Below is a small trained network, with its code and all its weights. Each question gives an input and a target symbol and asks what happens when units are switched off, that is, made to give their printed mean instead of their output.

import numpy as np


def w(rows, s, z=0):
    codes = np.array(rows[::2]) - 128.0
    scale = np.full(codes.shape[1], s)
    scale[-1] = z or s
    return codes * scale


def norm(h):
    return h / np.sqrt((h * h).mean(-1, keepdims=True) + 1e-5)


def f(y):
    return y / 2 * (1 + np.tanh(0.7978845608 * (y + 0.044715 * y**3)))


def softmax(a):
    e = np.exp(a - a.max(-1, keepdims=True))
    return e / e.sum(-1, keepdims=True)


def log_softmax(a):
    a = a - a.max(-1, keepdims=True)
    return a - np.log(np.exp(a).sum(-1, keepdims=True))


def net(x, mask):
    ids = ['ΔΘΞΠΦΨΩαβγεζηστ'.index(c) for c in x.split()]
    T = len(ids)
    res = E[ids] + P[:T]
    u = 0
    for l in range(3):
        q, k, v = (norm(res) @ M[l].T for M in (Q, K, V))
        z = softmax(np.where(np.tri(T) > 0, q @ k.T / 3**0.5, -1e9)) @ v
        res = res + np.where(mask[u], z, O[l][:, -1]) @ O[l][:, :-1]
        u += 1
        y = f(norm(res) @ A[l][:, :-1].T + A[l][:, -1])
        res = res + np.where(mask[u : u + 8], y, B[l][:, -1]) @ B[l][:, :-1]
        u += 8
    return log_softmax(norm(res)[-1] @ U[:, :-1].T + U[:, -1])


Q, K, V, O, A, B = {}, {}, {}, {}, {}, {}
E = w([
[109,106,204],'Δ',
[187,62,133],'Θ',
[146,79,178],'Ξ',
[68,111,204],'Π',
[162,158,183],'Φ',
[123,162,113],'Ψ',
[130,222,116],'Ω',
[101,146,163],'α',
[179,156,180],'β',
[131,169,171],'γ',
[118,72,87],'ε',
[94,160,125],'ζ',
[163,167,119],'η',
[123,84,162],'σ',
[46,182,3],'τ',
],0.026)
P = w([
[183,22,2],'0',
[39,166,201],'1',
[51,151,197],'2',
[29,144,193],'3',
[96,154,170],'4',
[198,187,140],'5',
[77,169,178],'6',
[92,154,165],'7',
[132,132,136],'8',
[134,149,154],'9',
[147,175,149],'10',
[45,86,169],'11',
[71,108,175],'12',
],0.0085)
Q[0] = w([
[59,180,131],'L0H1',
[48,131,40],'L0H1',
[83,249,57],'L0H1',
],0.013)
K[0] = w([
[48,162,106],'L0H1',
[29,103,13],'L0H1',
[86,253,44],'L0H1',
],0.013)
V[0] = w([
[223,250,156],'L0H1',
[124,205,217],'L0H1',
[209,139,53],'L0H1',
],0.012)
O[0] = w([
[6,27,150,93],'L0H1',
[36,115,192,217],'L0H1',
[133,62,76,2],'L0H1',
],0.013,0.0057)
A[0] = w([
[78,219,29,67],'L0N1',
[94,190,62,86],'L0N2',
[171,74,196,145],'L0N3',
[152,45,208,163],'L0N4',
[7,160,49,17],'L0N5',
[143,137,129,2],'L0N6',
[87,194,48,88],'L0N7',
[225,118,212,11],'L0N8',
],0.016,0.0026)
B[0] = w([
[30,148,4,163],'L0N1',
[66,138,48,142],'L0N2',
[73,161,130,190],'L0N3',
[78,204,85,254],'L0N4',
[196,176,53,239],'L0N5',
[164,149,142,104],'L0N6',
[61,148,25,146],'L0N7',
[46,167,243,215],'L0N8',
],0.017,0.0041)
Q[1] = w([
[207,252,139],'L1H1',
[104,110,136],'L1H1',
[191,51,28],'L1H1',
],0.018)
K[1] = w([
[115,27,179],'L1H1',
[140,147,114],'L1H1',
[4,252,137],'L1H1',
],0.018)
V[1] = w([
[141,194,116],'L1H1',
[146,8,141],'L1H1',
[77,91,161],'L1H1',
],0.012)
O[1] = w([
[154,186,161,215],'L1H1',
[137,2,55,22],'L1H1',
[20,114,77,3],'L1H1',
],0.0093,0.0059)
A[1] = w([
[118,148,68,75],'L1N1',
[134,69,167,84],'L1N2',
[167,148,69,215],'L1N3',
[93,182,83,17],'L1N4',
[216,225,107,127],'L1N5',
[114,94,115,18],'L1N6',
[159,77,251,4],'L1N7',
[93,92,53,161],'L1N8',
],0.014,0.0025)
B[1] = w([
[76,172,133,145],'L1N1',
[58,170,82,115],'L1N2',
[39,175,193,171],'L1N3',
[67,98,178,170],'L1N4',
[41,57,165,254],'L1N5',
[114,148,111,106],'L1N6',
[8,126,40,200],'L1N7',
[81,211,114,142],'L1N8',
],0.015,0.0064)
Q[2] = w([
[203,60,111],'L2H1',
[97,166,157],'L2H1',
[253,110,103],'L2H1',
],0.045)
K[2] = w([
[80,183,162],'L2H1',
[173,111,106],'L2H1',
[4,153,187],'L2H1',
],0.036)
V[2] = w([
[160,250,150],'L2H1',
[245,153,84],'L2H1',
[136,89,251],'L2H1',
],0.034)
O[2] = w([
[113,237,130,215],'L2H1',
[224,189,105,147],'L2H1',
[74,110,4,1],'L2H1',
],0.038,0.019)
A[2] = w([
[21,161,105,161],'L2N1',
[173,160,200,82],'L2N2',
[85,130,202,218],'L2N3',
[87,126,205,109],'L2N4',
[134,213,196,72],'L2N5',
[158,140,66,33],'L2N6',
[48,28,135,3],'L2N7',
[253,33,109,103],'L2N8',
],0.027,0.0039)
B[2] = w([
[159,64,212,195],'L2N1',
[51,81,72,221],'L2N2',
[177,111,73,208],'L2N3',
[149,158,73,191],'L2N4',
[130,131,6,254],'L2N5',
[119,150,96,135],'L2N6',
[255,146,136,154],'L2N7',
[72,181,252,164],'L2N8',
],0.042,0.02)
U = w([
[41,141,159,158],'Δ',
[114,124,90,113],'Θ',
[61,118,157,147],'Ξ',
[168,94,138,186],'Π',
[233,198,168,2],'Φ',
[228,114,68,64],'Ψ',
[108,38,105,182],'Ω',
[130,140,101,86],'α',
[81,105,97,145],'β',
[114,187,215,113],'γ',
[129,118,90,165],'ε',
[130,106,197,222],'ζ',
[88,254,119,18],'η',
[182,94,142,198],'σ',
[165,103,143,176],'τ',
],0.022,0.0054)

Each question gives the input, a string of symbols that net reads in full, and the target symbol t.
The units are the heads (3 rows each of Q, K, V and O) and the neurons (one row each of A and B). Each row of codes is followed by its name. A weight is (code - 128) times the scale printed after its matrix; where a second scale follows, it is the last column's (O, A, B and U).
mask holds one flag per unit, layer by layer, with each layer's heads first. A switched-off unit (its flag False) gives its mean, the last column of its rows in O or B, instead of its output. The means were averaged over made-up inputs and are rounded, as every weight is.
A unit's drop is (log p(t) with every unit on - log p(t) with that unit switched off) / (log p(t) with every unit on - log p(t) with every unit switched off).
The circuit of an input: a set's keep is (log p(t) with only the set's units on - log p(t) with every unit switched off) / (log p(t) with every unit on - log p(t) with every unit switched off). Starting from the 12 units with the biggest drops (on a tie, the unit counted first), units are removed one at a time, each time the one whose removal leaves the highest keep (on an exact tie, the one counted first), for as long as the keep stays at least 0.8.
units of the circuit, in order: the units of the circuit, biggest drop first
unit that matters most: the unit with the biggest drop
k most important neurons: the k neurons with the biggest drops, biggest first
top k neurons in layer l: the k neurons of layer l with the biggest drops, biggest first
input Ξ β α α Ψ β Ψ, target Ω: units of the circuit, in order : [L2H1 L1N5]
input η α α α α α Δ, target ζ: units of the circuit, in order : [L2H1 L0H1]
input η α α γ Ω Θ α α Ξ, target ζ: units of the circuit, in order : [L2H1 L0H1]
input Θ α α Ω Δ γ α α Ξ α α σ, target γ: top neuron in layer 0 : [L0N5]
input Ψ α Ψ Ξ Π Ξ η σ ζ Ξ, target Ψ: top 2 neurons in layer 0 : [L0N4 L0N8]
input Ψ Ξ γ α α α α Ψ Θ α α σ, target Ψ: 2 most important neurons : [L2N3 L2N8]
input Π α Θ α ε α Π, target Δ: top 2 neurons in layer 2 : [L2N1 L2N5]
input ε ε Π Ξ Ψ Π ε, target Φ: 3 most important neurons : [L0N4 L1N5 L0N5]
input ε α Π Ψ, target Φ: units of the circuit, in order : [L2H1 L0H1]
input α τ Ψ Ξ α α α α, target Ψ: 4 most important neurons : [L0N1 L1N5 L2N3 L2N8]
input Ψ Ξ σ α α α α ε Ψ β Ψ α Θ, target Ψ: top 2 neurons in layer 2 : [L2N2 L2N8]
input Ψ Δ α Ξ α Ω, target Ψ: top 2 neurons in layer 2 : [L2N3 L2N8]
input Ψ η Ψ, target Ψ: top 2 neurons in layer 0 : [L0N4 L0N8]
input Ξ Δ η ε Ξ Ψ α Φ α ε ε Θ Ψ, target Ω: 2 most important neurons : [L1N5 L1N3]
input Θ σ Ξ, target γ: unit that matters most : L1H1
input Ψ α Π, target Ψ: top 2 neurons in layer 0 : [L0N8 L0N4]
input ε ε Π α ε ε Ψ α Ω Π, target Φ: 2 most important neurons : [L1N5 L0N4]
input η α Π ε, target ζ: 3 most important neurons : [L2N8 L0N4 L0N5]
input Θ α Ψ Ψ ε α Δ, target γ: 2 most important neurons : [L2N8 L2N5]
input Θ α Ξ α ε ζ α α Ξ Π α Ψ, target γ: top 3 neurons in layer 2 : [L2N8 L2N5 L2N2]
input Ψ Θ α ζ β Ξ α, target Ψ: unit that matters most : L1N8
input Ψ Φ Π Ψ Π γ, target Ψ: top 2 neurons in layer 2 : [L2N2 L2N1]
input Ψ α α Π α ε ε ζ α α α α Φ, target Ψ: 2 most important neurons : [L1N8 L0N8]
input Ψ ε β Ξ η α α α Ψ α ε, target Ψ: top 3 neurons in layer 1 : [L1N8 L1N3 L1N7]
input Ψ ε α α ε η γ, target Ψ: 3 most important neurons : [L1N8 L1N3 L0N8]
input Ψ ε Ψ γ Θ Δ α β Φ, target Ψ: top 2 neurons in layer 2 : [L2N2 L2N1]
input Π Ψ ε, target Δ: unit that matters most : L0H1
